Below are the code and all the weights of a small trained network. Each question names an input and a class and asks about switching units off, where a switched-off unit gives its printed mean instead of its output.

import numpy as np


def w(rows, s, z=0):
    codes = np.array(rows[::2]) - 128.0
    scale = np.full(codes.shape[1], s)
    scale[-1] = z or s
    return codes * scale


def norm(h):
    return h / np.sqrt((h * h).mean(-1, keepdims=True) + 1e-5)


def f(y):
    return y / 2 * (1 + np.tanh(0.7978845608 * (y + 0.044715 * y**3)))


def log_softmax(a):
    a = a - a.max(-1, keepdims=True)
    return a - np.log(np.exp(a).sum(-1, keepdims=True))


def net(x, mask):
    res = np.array(x, float).reshape(1, 7) / 4 @ E
    u = 0
    for l in range(3):
        y = f(norm(res) @ A[l][:, :-1].T + A[l][:, -1])
        res = res + np.where(mask[u : u + 6], y, B[l][:, -1]) @ B[l][:, :-1]
        u += 6
    return log_softmax(norm(res)[-1] @ U[:, :-1].T + U[:, -1])


A, B = {}, {}
E = w([
[103,111,155],'x0',
[139,122,151],'x1',
[116,123,184],'x2',
[186,139,112],'x3',
[195,187,54],'x4',
[169,40,163],'x5',
[1,50,8],'x6',
],0.0048)
A[0] = w([
[115,101,8,131],'0.n1',
[150,109,97,111],'0.n2',
[157,150,86,177],'0.n3',
[179,153,124,251],'0.n4',
[178,176,93,237],'0.n5',
[87,181,74,179],'0.n6',
],0.015,0.002)
B[0] = w([
[177,97,140,253],'0.n1',
[77,198,139,139],'0.n2',
[54,96,126,170],'0.n3',
[93,44,254,196],'0.n4',
[107,98,145,212],'0.n5',
[166,108,168,210],'0.n6',
],0.0076,0.0066)
A[1] = w([
[106,70,189,100],'1.n1',
[145,9,245,186],'1.n2',
[92,98,65,120],'1.n3',
[139,65,84,172],'1.n4',
[160,180,145,96],'1.n5',
[111,124,201,251],'1.n6',
],0.012,0.0024)
B[1] = w([
[82,185,124,176],'1.n1',
[142,60,55,249],'1.n2',
[185,81,254,139],'1.n3',
[38,166,141,153],'1.n4',
[168,45,180,127],'1.n5',
[75,128,90,177],'1.n6',
],0.0081,0.019)
A[2] = w([
[98,149,240,50],'2.n1',
[62,184,197,227],'2.n2',
[85,244,134,5],'2.n3',
[185,69,149,189],'2.n4',
[121,203,140,181],'2.n5',
[160,161,168,141],'2.n6',
],0.011,0.0025)
B[2] = w([
[187,186,138,127],'2.n1',
[136,33,50,142],'2.n2',
[91,100,169,106],'2.n3',
[1,177,168,255],'2.n4',
[178,167,103,83],'2.n5',
[88,123,185,80],'2.n6',
],0.0094,0.0031)
U = w([
[27,91,80,120],'0',
[99,24,109,103],'1',
[23,101,196,162],'2',
[162,57,67,196],'3',
[10,170,84,150],'4',
[74,84,122,110],'5',
[50,156,70,147],'6',
[212,150,160,3],'7',
],0.011,0.0053)

Each question gives the input, the list of numbers given to net, and the class t.
The units are the neurons (one row each of A and B). Each row of codes is followed by its name. A weight is (code - 128) times the scale printed after its matrix; where a second scale follows, it is the last column's (A, B and U).
mask holds one flag per neuron, layer by layer. A switched-off neuron (its flag False) gives its mean, the last column of its row in B, instead of its output. The means were averaged over made-up inputs and are rounded, as every weight is.
A unit's drop is (log p(t) with every unit on - log p(t) with that unit switched off) / (log p(t) with every unit on - log p(t) with every unit switched off).
The circuit of an input: a set's keep is (log p(t) with only the set's units on - log p(t) with every unit switched off) / (log p(t) with every unit on - log p(t) with every unit switched off). Starting from the 12 units with the biggest drops (on a tie, the unit counted first), units are removed one at a time, each time the one whose removal leaves the highest keep (on an exact tie, the one counted first), for as long as the keep stays at least 0.8.
units of the circuit, in order: the units of the circuit, biggest drop first
most important unit: the unit with the biggest drop
top k neurons: the k neurons with the biggest drops, biggest first
top k neurons in layer l: the k neurons of layer l with the biggest drops, biggest first
drop of u: that unit's drop, to one decimal
input [1,0,0,3,5,-5,8], class 2: most important unit => 1.n1
input [5,6,-6,-6,4,2,7], class 2: units of the circuit, in order => 1.n3; 1.n2; 0.n4
input [2,1,-6,0,6,6,6], class 2: top 4 neurons in layer 1 => 1.n2; 1.n3; 1.n6; 1.n1
input [-3,0,8,2,-8,-8,-7], class 3: top 2 neurons => 0.n1; 1.n2
input [-1,-5,4,2,4,7,-7], class 2: top 2 neurons => 2.n4; 2.n2
input [5,-1,-3,0,-6,-8,4], class 3: top 2 neurons in layer 0 => 0.n4; 0.n5
input [8,6,-2,5,3,8,-7], class 0: top 3 neurons in layer 1 => 1.n2; 1.n3; 1.n6
input [1,-4,6,-4,6,-7,-6], class 3: top 3 neurons in layer 1 => 1.n6; 1.n3; 1.n2
input [-2,-6,-4,-1,2,-3,-6], class 2: top 2 neurons => 0.n4; 2.n2
input [0,-7,4,4,2,2,-7], class 2: top 2 neurons in layer 2 => 2.n4; 2.n2
input [-6,-6,0,5,0,5,-6], class 0: drop of 2.n4 => 0.2
input [-1,0,2,-6,5,-7,-4], class 3: drop of 1.n6 => 0.2
